39.9	9.1	-18.8	-22.1
-5.1	-32.1	40.9	17.5
-45.9	1.7	7.6	19.4
-> 39.9, 19.4

-43.3	-13.9	-4.8	-36.7	-11.0	18.5
-37.1	-9.4	53.0	-6.9	20.1	42.5
-> -43.3, 42.5

12.5	-25.3	17.6	-17.3	55.3	26.2	49.1 -> 12.5, 49.1

-6.2	-54.6	-46.1	49.2 -> -6.2, 49.2

-48.8	-23.4	-17.8	11.8
16.7	23.4	-56.7	-19.1
-> -48.8, -19.1

42.7	5.0	14.6	28.0	-26.0
26.4	-26.7	43.3	19.3	39.4
-> 42.7, 39.4
---
934  997   72  482  961
572  451  744  700  525
875  657  574  501  754
==> 875

-175  -729   102  -375   933 ==> -175

86  26  33  22  63 ==> 86

 270   928  -745   695   429 ==> 270

1  6  4  4  3
5  8  5  6  7
==> 5

100   10  130  128  233 ==> 100

 -9   37  -48  -36  -21 ==> -9

-654  -416   533  -398  -136 ==> -654

9552  2689  2820  1195  1566 ==> 9552
---
  7.4   12.1    1.8   -4.1   -4.4    1.8
  6.3   17.9    1.2  -22.3  -22.0    3.9
 12.6   13.0    1.1  -13.5   -3.3    9.4
: -22.3

-0.05  -1.17   0.31   0.11   1.25   0.05
 1.31  -0.09   1.14   0.56   0.91   0.31
: 0.56

 -9.281   14.863   16.126    2.875
-10.612   17.121   16.030    0.171
: 17.121

  55.47   147.48   -24.77     5.85   -63.48   -54.06   -11.73
   6.67    61.23   -87.66   -46.19  -168.32    33.45   -14.73
: -168.32

  5.811   13.081    2.064   12.440   -9.677  -20.775
 13.081    2.064   12.440   -9.677  -20.775   -0.706
: -9.677

-0.10  -0.10   0.05   0.16  -0.13
 0.09   0.15   0.02  -0.14   0.10
-0.04  -0.11   0.00  -0.04  -0.02
: 0.02

-11.656   11.506   -2.781   -7.346    9.896    8.910    0.849
  0.628  -13.139   -6.889   19.572    3.802   -5.725   -3.320
-11.656   11.749   -2.187  -13.588   -1.268  -12.614    1.088
: 3.802
---
[138.4, -157.3, -64.0, -83.5, 76.2]	-64.0
[[217.713, -45.123, 133.455, -24.536, -80.195], [66.782, -12.060, 137.078, -84.554, 173.515], [138.363, -70.108, 99.198, 74.653, -126.747]]	137.078
[[1.2, 1.2, 0.1, -1.4, 0.6], [0.3, 0.0, -0.3, 0.1, 0.0], [1.3, 2.1, 1.9, -1.8, 1.7]]	-0.3
[[7.488, 11.085, -0.171, 16.623, 13.158, 12.029, 13.192], [10.404, 15.109, 17.757, -5.007, 10.232, 8.306, 18.924], [1.657, 14.304, -18.099, -5.007, 15.109, 7.065, 24.656]]	-5.007
[-0.19, -0.05, 0.19, -0.15, -0.13, 0.15, 0.09]	-0.15
[5.86, -1.75, -11.63, -19.96, -6.71, 15.75, -0.48]	-19.96
[-55.05, -35.08, 171.24, -131.32, 49.55, 8.57, 46.58]	-131.32
---
[ 0.092 -0.009  0.021 -0.114  0.014 -0.203  0.163] ⇒ 0.092, 0.163

[ 1.12  1.00 -0.99  0.72  0.64 -0.17] ⇒ 1.12, -0.17

[[ 103.161  -17.917  121.600  140.335   28.140    1.695  147.378]
 [  59.699  130.101  -39.907    1.998   -4.269   38.148   41.815]
 [-107.656  -41.617   19.792 -113.903   45.051  -46.916 -131.900]] ⇒ 103.161, -131.900

[  27.985  101.740 -107.891   95.660] ⇒ 27.985, 95.660

[[ 13.03   2.72   4.31 -11.03 -11.75]
 [-20.52   1.99  -5.11  -7.14 -11.53]] ⇒ 13.03, -11.53

[[ 168.0  -25.3 -106.1  215.6  159.8]
 [ -16.0  -38.2   77.9 -156.0  -93.6]
 [ 181.2   71.4  -25.4   57.6 -134.9]] ⇒ 168.0, -134.9

[  41.7  141.1 -147.3   11.4   82.6   53.1] ⇒ 41.7, 53.1

[-0.7  1.0 -0.9  0.4  0.9 -1.2] ⇒ -0.7, -1.2

[[ 2.1 -1.6  2.3 -0.8  0.1 -0.7  1.2]
 [-0.1 -0.3 -1.0  1.6  0.4  0.1  0.8]] ⇒ 2.1, 0.8

[ 1.875  1.954 -0.195 -1.459 -1.236  1.108 -2.015] ⇒ 1.875, -2.015
---
[197 865 897 741 221] 197

[ 177 -416 -501 -585 -210 -449  837] -501

[19 94 31 17 25 19] 94

[[485 283 155 383 116]
 [135 154 180 213 142]
 [242 227   4 703 951]] 242

[[69 48 58 25 76 74 73]
 [55 48 50 33 18 20 39]] 50

[1693 6206 2781 9990 4018 4260] 6206
---
[-582, 942, 388, -293, 906, -279] → 906

[[89, 21, 32, 16],
 [59, 28, 29, 24]] → 29

[6420, 3594, 9884, 2262, 7588, 7782, 3637] → 7782

[829, 598, 373, 24, 988, 543, 834] → 543

[[59, 31, 60, 32, 44, 22, 73],
 [98, 39, 58, 26, 48, 23, 90],
 [46, 68, 57, 94, 69, 81, 38]] → 81

[35, -31, -23, 3, 7, 24, -1] → 24
---
array([ 40.8,  -1.3,  21.2, -33.5, -44.9]) → -1.3

array([[-28.8,  -4.0,  42.8,  26.8],
       [  2.6,  11.6, -12.5, -40.1],
       [ 30.0,  12.7, -10.4,   5.1]]) → -4.0

array([ 29.2,  13.9, -56.6, -29.5, -10.5, -17.8,  32.3]) → 13.9

array([[  7.4,  -4.3, -23.9,   1.0,  21.7],
       [-17.3, -11.4, -41.7,   0.8, -12.1]]) → -4.3

array([[ -9.0, -13.1, -12.9, -36.3],
       [-45.5, -52.8,   3.8, -25.5],
       [ -6.1,  31.6, -25.5,   1.6]]) → -13.1

array([ 42.5,   4.5,  35.0, -28.0]) → 4.5
---
-58.3	47.0	50.7	-40.2 -> 50.7
15.5	13.2	12.1	-13.7	41.3	10.7	19.6 -> 12.1
16.4	-43.5	15.2	-24.2	-26.6	30.9 -> 15.2
-28.6	44.4	-20.5	-0.4	-13.3 -> -20.5
-21.0	15.6	16.1	4.9	-6.7	44.5 -> 16.1
25.9	-4.6	-11.9	0.1	-27.7	51.2 -> -11.9
49.5	23.6	5.1	-46.5	-44.7	-32.2	19.8 -> 5.1
---
[180 122  93  61 219  56 198]	180, 198

[8 0 6 4 9 7]	8, 7

[[ 296  379  828 -770  316]
 [ 308  144  749 -630  342]]	296, 342

[2793 8758 3023 5188 4830 5045]	2793, 5045

[860 353 205 723]	860, 723

[  5  -9  22  11  45 -27]	5, -27

[7178 6970 4689 9245 2327 3044]	7178, 3044
---
[12.1 54.0 -0.1 -26.9 2.0] >> 12.1

[-51.5 6.9 14.0 -3.5 9.9 -3.3 8.0]
[13.5 -12.2 13.1 8.8 -31.7 17.6 -11.7] >> 13.1

[3.1 5.5 41.6 -8.4 -2.3 -29.7] >> 5.5

[-6.6 -19.6 21.9 -3.5 -14.1 4.0]
[-30.5 -38.8 44.5 2.3 -26.6 0.5]
[-8.5 19.2 -12.8 11.6 22.6 2.1] >> 19.2

[-44.2 8.1 -24.0 36.0]
[-6.4 9.1 12.8 51.0]
[-38.8 -1.7 43.5 -9.0] >> 51.0

[42.2 -31.9 3.1 -8.1 1.6 46.7 4.2] >> 3.1
---
[68, 86, 21, 94, 24] ==> 68

[15, 72, 76, 35, 31, 66, 53] ==> 53

[106, 816, 515, 826, 723] ==> 723

[-11, -32, -17, 2, 35, -7, 30] ==> -7

[[-67, 528, -148, -480, 271, -297, -955],
 [-513, -734, -2, 562, -109, 74, 358],
 [-215, -781, 386, 662, -95, 260, 167]] ==> -67

[-426, -635, 186, 618, -8] ==> -8

[[234, -480, -73, 798, 139],
 [168, 916, 338, -649, 200],
 [514, 515, 770, -28, -16]] ==> 200

[37, 19, 93, 24, 58, 5, 45] ==> 37

[49, 14, 25, 98, 35] ==> 35

[[3102, 7936, 4731, 4355, 4337],
 [3395, 8878, 4629, 3761, 4319],
 [7168, 7565, 7281, 5456, 7749]] ==> 4731
---
Input: 52,44,21,3,49,77
Output: 3
Input: 365,226,759,392,246,885,372
Output: 246
Input: 355,193,719,810,214,945,913
Output: 214
Input: -16,38,34,-50,-41
Output: 34
Input: -26,46,36,-11,20
Output: 36
Input: 177,197,72,68,169,40,76
Output: 169
Input: 15,46,37,93,44,4
Output: 93
